(in the rows, 128 means zero)
Rows lie near named flat spaces through zero. A row that begins with a name and a colon came from that space; any other row is followed by the name of its block's space that it lies nearest.
qntr: [138  95 147 118  48 107 123 159 110 112  62  99 146  82  79 118 114 100
 121 145 114 130 156  39  66 172  90  67 111  96]
cjqj: [119 129 128 132 128 126 128 128 118 131 143 122 122 133 120 125 127 127
 122 132 126 119 127 124 124 128 130 137 131 128]
cjqj: [126 106 115 169 125 139 137 134 140 102 137 105 124 120  91 125 140  88
 157 130 138 113 147 130 128 167 129 105 101 123]
[162 149 137  81 101 122 134 107 151 139  83 207 127  90 192 119 154 150
 119 149 101 193 112 143 164 126 108  98 129 153]
cjqj
gjrj: [ 46 175 168  24 138 134 147 136 136 126  87  94 186 101  32 111 145 178
  85  68 171 141  99  36 124  92 249 183 174  92]
dsnt: [154 123 138 114 136 112 134 137 136 129 124 130 136 123 117 134 133 119
 116 126 131 120 133 158 122 129 109 111 130 107]
mzjh: [124 165  49 108  59 108  48 183  96 173 101 122 180 140  81  87 122 174
 188 240 169 185 167 162 134  81 159 146 131  51]
lgdg: [169 125  95 155 109 130 149  65 124  61 195 108  77 190 233 227 188 101
 159  36 123 187 122 122 107 150 192 140 136 101]
gjrj: [ 68 160 149  41 131 127 144 134 135 118 108 117 171 110  48 115 136 165
  88  88 154 132 105  52 113  95 206 175 155  96]
[139 162 142  92 120 118 121 122 133 143 112 170 130 128 179 126 119 165
 114 122 104 160 107 132 145  90 125 142 149 131]
cjqj
[127 117  94 104 149 138 142 149 149 147 109 126 148 136 102 110 140 144
 130 115 115 102 158 129 126 113 144 119 114 150]
lgdg
dsnt: [119 112 128 105 117 100 148 118 127 133 131 151 134 138 113 105 104 180
 137 139 144 138 114 129 130 135 100 137 152 110]
[159 157  73 133 114  76 144 134 127 109 131 119 148 168 139 131 175 107
 133 116 140 113  73 199 110 113 147 168 153 120]
qntr
ljpq: [111 142 137 101 158 162 123 157 127 194 176 139 163 136 104 125 102 157
 104  54 100 152 141 141 138 111 169 118 138 146]
[140 135 140 155 133 123 135 136 122 120 104 130 134 129 124 133 141 120
 147 127 117 121 142 123 146 132 111 139 134 124]
gjrj
rlpz: [115  82 131 116 156 161 121 166 162 123 111 135 102  97 122 184 146  94
 120 124 116 113 120 139 132 182 137 148  75 118]
lgdg: [129  87 167 164 119 142 130 122 155 104 126 116 128 126 166 119 153 110
  97 115 158 115 140 150 109 142 104 146 137  97]
[ 90 146 130 131 215 175 128  79 151 156 163 158 124 137 167 150 113 162
 134 124 123 130 144 152 191 119 139 169  94 155]
qntr
[118 107 127 123 152 146 133 153 152 125 110 130 109 122 125 161 135 102
 116 130 115 115 122 134 129 163 132 136  99 123]
rlpz
rfnf: [ 99 128 187 160 170 124  81 148 155 126  99 132 128  92 128 123 130 132
 138 131 118 139  70 105 103 130 131 119 145 106]
[147 157  97 122 117 115 120 121 138 115 139 122 102 170 150 122 151 118
 124  93  83 170 112 104 118 142 149 123 101 140]
lgdg
[111 103 108 174 116 136 152 132 157 110 132  91 119 113  98 125 147  82
 153 137 147 107 147 134 129 187 128  89  98 124]
cjqj
[129  81 100 168  81 120 110 139 100 116 121 131 133 138 119 128 125 130
 154 147  94 150 104  93 114 145 119  82 120 142]
lgdg
qntr: [116 120 171 124 155 133 135 171 104 103 126 151  87  85 154  86 132 172
 169 173 126 124 130  97 139 121 143 130 153 148]
[159 218 121 157  61  56 139  45  69 123 159 103 177 170 121  20  80 211
 149 133 161 150 138  91 115   4 110  95 236 139]
rlpz
[109 104 160 135 126 114 102 164  82 132 112 158 122 126  99 110  94 143
 143 164 127 134 108 113 124 150  96 116 124 160]
lgdg
[117 107 118 160 121 130 144 136 147 107 130  94 121 112  94 121 146  85
 154 129 129 107 142 131 121 167 123 101 100 126]
cjqj
[173 143 158 135 189 130  78 104 131 113 115  59 129  90  83 172 114  28
 118 111  61 160 130 139 148 100 105 145 106 124]
dsnt
[113 134 142 127 141 127 131 137 117 118 100 123 147 111 102 124 134 139
 125 116 133 122 128  97 136 116 144 140 127 117]
gjrj
[174  86  72 168 112 135 114 113 141 156 195 142  84 160 194 132 104 108
 128 153 104 128 133 206 110 170  64  62 108 170]
gjrj
[107 148 153 124 139 122 134 135 116 114  81 129 146 115  89 130 142 143
 130 107 127 129 123  90 137 108 164 149 139 110]
gjrj
[ 48  99 240  81  98 107  83  76 111 210 180 143 105 123 110  74 160 215
 113  28  79  91 163 151 134 142 234 182 170 100]
ljpq
[115 118 126 146 135 131 129 131 129 124 147 109 122 140  99 133 122 116
 140 123 143 102 137 125 118 142 134 128 125 126]
cjqj
[149 137 163 147 175 158  95 127 134 129 106  85 137  85 133 183 156  35
 104 133 110 140 154 131 130 103 131 124  69 140]
dsnt
[ 77 122 129 149 176 144 105 153  42 146 214  40 144 211  72 137  73 143
 100  84 156  37 140 105  63  70 161 223 175 102]
cjqj
[132 139 156 160 157 126 112 165 128 101 103 161 122 135 143 117 141 131
 143 120 130 148 133 102  87 110 147 156 106 127]
rfnf
[152 118 126 177 121 130 123 129 126 128 139 137 113 130 164 136 128 107
 148 148 113 123 143 160 135 143  85 107 116 142]
gjrj
[166 132 161 163 125 140 117 139 120 105  95 178 113 136 157 115 147 134
 157 110 136 136 152 111 103 123 147 129  90 135]
rfnf
[ 93 140 127  66 124 142 134 125 141 143 144 116 141 126  94 113 116 150
  94 102 154 141 105  98 107 120 180 147 135 114]
gjrj
ljpq: [134 145 174 117 105  69 116 166 116  79 103  84 101 151 143 141 148 164
  90 131 120 149 151 125 141 169 100 110 159 100]
[127 124  61 124 186 172 118 216 119 111 140 164 185 122  87 121  68  98
 108 119 104 126  84 103 145 112 104 117 105 143]
ljpq
[100  90 122 189 143 147 136 155 108 107 164  46 133 159  56 129 117  90
 138 114 164  68 150 119  87 154 142 133 116 115]
cjqj
[107  99 123 172 150 144 124 143 113 115 174  59 122 160  79 125 113 100
 143 123 152  67 140 117 100 142 133 141 121 109]
cjqj
rfnf: [ 98 128 163 133 124 137 104 110 150 154 112 123 132 103 114 146 120 112
 134 115 125 107 101 128 126 141 128 106 140 123]
[ 97 130 132 139 115 110 116 106 137 127 153 106 161 109 116 173 115  78
 149  98 106  83 155 145 132 138 129  87 133 147]
rfnf
[149 102 120 125 135 124 163 167 137 110 138 150 110  66 141 118 148 111
 145 133 135 157  94 142  95 124 159 137 157 140]
qntr
rlpz: [121 109 126 118 150 140 129 148 144 126 116 140 115 111 134 155 132 112
 118 130 116 126 127 131 125 160 136 133 106 119]
[131 110 115 142 111 119 114 130  91 128 122 143 136 113 106 134 100 142
 152 163 114 127 119 119 121 133 127 106 137 136]
lgdg
[125 115 132 126 141 135 128 140 139 129 123 131 128 119 133 146 138 110
 129 122 126 122 126 133 124 147 137 125 116 130]
rlpz
[132 131 110 134 156 142 136 120 152 135 162 143 118 138 140 133 143 120
 123 102 137 136  99 178 137 109 161 151 138 130]
qntr
[122 118 157 135 146 147 132 139 122 135 159 135  93 143 140 105 119 145
 123 121 130 126 123 137 155 117 142 124 141 132]
qntr
[127 149 142 124 133 108 128 163 129  99 125 120 135 138 137 140 127 142
 118 116 121 157 131 132 141 140 107 101 125 118]
ljpq
[136 161  83 133 139 105 146 123 131 111 140 129 148 148 144 138 153 116
 139 121 139 119  98 186 119 105 139 169 133 127]
qntr
[161 162 129 123 144 108  95 112 131 114 143  75 117 128  81 116  90  92
 151 104  49 146 115 130 145 122 113 160 154 134]
dsnt
[139 106  69 157 136 119 137 153 131  57 111 156 146 118 126 131 122  90
 156 184 138  96  82 112 123 130  73 123  96 125]
ljpq
[120 125 129 125 147 133 117 130 103 144 140 115 139 151 124 125 116 129
 115 119 132 117 118 129 113 113 139 150 142 125]
cjqj
[ 97 159 144 122  68 139  69 121  99 120  78 104 213 138 133 135 139 172
 138 158 129 136 150 185 113 115 120 207 193  37]
mzjh
[ 58 133 139 133 187  90 121 152 138 150 152  79 133 112 107 156 120 106
 112 109 135 122  98 110 122 122 134 170 159 104]
rfnf
[106 162 165 119 145 126 137 132 118 101  72 123 167 110  88 120 145 142
 132 108 132 122 127  81 145  95 166 169 128 109]
gjrj
[124 109 138 117 151 113 116 161 108 127 130 160 102 175 117 117 129 144
 127  87 116 144 141 120 123 140 159 132 116 169]
lgdg
[140 146 142  96 121 121 120 123 120 142 121 153 131 126 163 122 111 157
 112 129 113 156 116 130 132  99 132 143 142 138]
cjqj
[147  61 187 164 138 129 169 137 169 172 117 130 112  48 151 103  75 131
 108 131 101 176 135 104 162 161  95  68 109  90]
qntr
[122 133 130 127 139 132 120 135 108 135 151 110 133 141 119 130 110 133
 118 119 136 108 134 113 123 116 129 155 136 127]
cjqj
[117  86 132 119 160 161 119 164 159 134 109 135 101 109 128 169 153  98
 118 128 109 108 121 146 134 183 137 137  84 124]
rlpz
